Below are the code and all the weights of a small trained network. Each question names an input and a class and asks about switching units off, where a switched-off unit gives its printed mean instead of its output.

import numpy as np


def w(rows, s, z=0):
    codes = np.array(rows[::2]) - 128.0
    scale = np.full(codes.shape[1], s)
    scale[-1] = z or s
    return codes * scale


def norm(h):
    return h / np.sqrt((h * h).mean(-1, keepdims=True) + 1e-5)


def f(y):
    return np.maximum(y, 0)


def log_softmax(a):
    a = a - a.max(-1, keepdims=True)
    return a - np.log(np.exp(a).sum(-1, keepdims=True))


def net(x, mask):
    res = np.array(x, float).reshape(1, 5) / 4 @ E
    u = 0
    for l in range(2):
        y = f(norm(res) @ A[l][:, :-1].T + A[l][:, -1])
        res = res + np.where(mask[u : u + 3], y, B[l][:, -1]) @ B[l][:, :-1]
        u += 3
    return log_softmax(norm(res)[-1] @ U[:, :-1].T + U[:, -1])


A, B = {}, {}
E = w([
[69,90,63,141,188,207,119,78,130,39,105,145],'x0',
[208,172,65,91,157,117,65,55,196,145,180,254],'x1',
[58,183,171,167,120,34,156,91,234,72,32,148],'x2',
[135,102,91,215,86,98,93,84,197,184,186,56],'x3',
[197,183,69,141,128,152,199,169,118,194,35,140],'x4',
],0.0076)
A[0] = w([
[67,142,23,181,193,225,142,61,116,46,116,113,9],'0.n1',
[145,105,33,254,122,86,109,84,172,168,174,25,9],'0.n2',
[188,189,36,194,188,136,170,169,107,193,34,121,3],'0.n3',
],0.0074,0.0061)
B[0] = w([
[157,191,183,125,66,76,148,167,101,214,176,108,248],'0.n1',
[151,139,176,81,172,144,166,158,42,73,73,201,255],'0.n2',
[81,86,170,127,124,90,8,117,146,34,213,94,223],'0.n3',
],0.014,0.0048)
A[1] = w([
[122,30,116,147,115,135,140,132,94,53,94,66,7],'1.n1',
[169,48,51,108,137,183,111,134,63,179,149,75,176],'1.n2',
[73,73,145,207,161,193,200,201,122,194,67,1,24],'1.n3',
],0.011,0.0014)
B[1] = w([
[205,34,178,86,205,177,60,127,246,134,124,148,211],'1.n1',
[28,171,133,216,87,59,199,54,199,44,3,105,244],'1.n2',
[174,241,14,111,119,127,111,58,138,136,203,244,254],'1.n3',
],0.0069,0.0079)
U = w([
[63,87,174,131,157,101,16,118,113,31,215,73,187],'0',
[145,131,133,46,210,124,178,165,14,37,23,169,186],'1',
[152,206,159,115,13,49,142,147,87,164,158,76,128],'2',
[203,142,33,130,182,184,102,58,221,131,149,179,122],'3',
[45,128,103,172,106,85,160,68,167,79,2,95,224],'4',
[144,73,144,106,105,159,101,152,133,150,66,76,78],'5',
[142,85,99,128,133,152,136,201,125,198,104,16,5],'6',
[164,21,56,103,123,168,161,174,133,218,85,19,3],'7',
],0.0094,0.004)

Each question gives the input, the list of numbers given to net, and the class t.
The units are the neurons (one row each of A and B). Each row of codes is followed by its name. A weight is (code - 128) times the scale printed after its matrix; where a second scale follows, it is the last column's (A, B and U).
mask holds one flag per neuron, layer by layer. A switched-off neuron (its flag False) gives its mean, the last column of its row in B, instead of its output. The means were averaged over made-up inputs and are rounded, as every weight is.
A unit's drop is (log p(t) with every unit on - log p(t) with that unit switched off) / (log p(t) with every unit on - log p(t) with every unit switched off).
The circuit of an input: a set's keep is (log p(t) with only the set's units on - log p(t) with every unit switched off) / (log p(t) with every unit on - log p(t) with every unit switched off). Starting from all 6 units, units are removed one at a time, each time the one whose removal leaves the highest keep (on an exact tie, the one counted first), for as long as the keep stays at least 0.8.
circuit, biggest first: the units of the circuit, biggest drop first
unit that matters most: the unit with the biggest drop
top k neurons: the k neurons with the biggest drops, biggest first
k most important neurons of layer l: the k neurons of layer l with the biggest drops, biggest first
input [5,-4,-3,6,-5], class 1: top neuron : (0.n2)
input [0,-8,-6,3,-7], class 3: circuit, biggest first : (1.n3, 0.n3, 1.n1)
input [-7,-2,-2,-3,7], class 0: top 2 neurons : (0.n3, 0.n1)
input [8,8,3,-3,-2], class 2: top 3 neurons : (0.n1, 1.n1, 1.n3)
input [-5,-7,6,-1,8], class 0: circuit, biggest first : (0.n3, 0.n1, 1.n2)
input [8,4,-6,-4,-1], class 2: top 2 neurons : (0.n1, 0.n2)
input [8,-4,-5,-6,7], class 2: circuit, biggest first : (0.n1, 0.n2)
input [7,7,3,0,-4], class 2: circuit, biggest first : (0.n1, 1.n1)
input [8,-8,-3,-6,1], class 2: top 2 neurons : (0.n1, 0.n2)
input [-3,-6,-5,-5,-3], class 3: top 3 neurons : (1.n3, 0.n2, 0.n1)
input [2,4,-7,-7,7], class 0: top 3 neurons : (0.n3, 0.n2, 1.n3)
input [6,-7,3,-1,-5], class 3: circuit, biggest first : (1.n3, 0.n3, 1.n1)
input [-3,-1,-7,-3,0], class 4: circuit, biggest first : (1.n2, 0.n2)
input [6,-7,2,1,-2], class 3: top 2 neurons : (1.n3, 0.n3)
input [-2,-5,5,-4,3], class 3: unit that matters most : 0.n2
input [7,6,-8,3,2], class 4: 2 most important neurons of layer 1 : (1.n2, 1.n3)
input [-2,-5,6,8,-5], class 1: top 3 neurons : (0.n2, 0.n3, 1.n2)
input [-2,2,-6,3,-1], class 4: top 2 neurons : (1.n2, 0.n1)
input [8,6,5,-7,-3], class 2: 2 most important neurons of layer 1 : (1.n1, 1.n2)
input [7,-1,-3,-6,5], class 2: 2 most important neurons of layer 0 : (0.n1, 0.n2)
input [1,-6,-8,1,-5], class 4: circuit, biggest first : (1.n2)
input [5,-8,-6,0,7], class 3: 2 most important neurons of layer 1 : (1.n3, 1.n1)
input [0,-8,-1,-1,-7], class 3: top 2 neurons : (1.n3, 0.n3)
input [4,-7,-7,5,-1], class 3: top 2 neurons : (1.n3, 1.n1)
input [7,4,4,6,-4], class 2: top 2 neurons : (0.n1, 0.n3)
input [-1,3,-7,6,7], class 0: 2 most important neurons of layer 0 : (0.n3, 0.n2)
input [7,-4,-3,-4,-2], class 2: circuit, biggest first : (0.n1)
input [-5,0,5,5,1], class 1: 2 most important neurons of layer 0 : (0.n2, 0.n1)
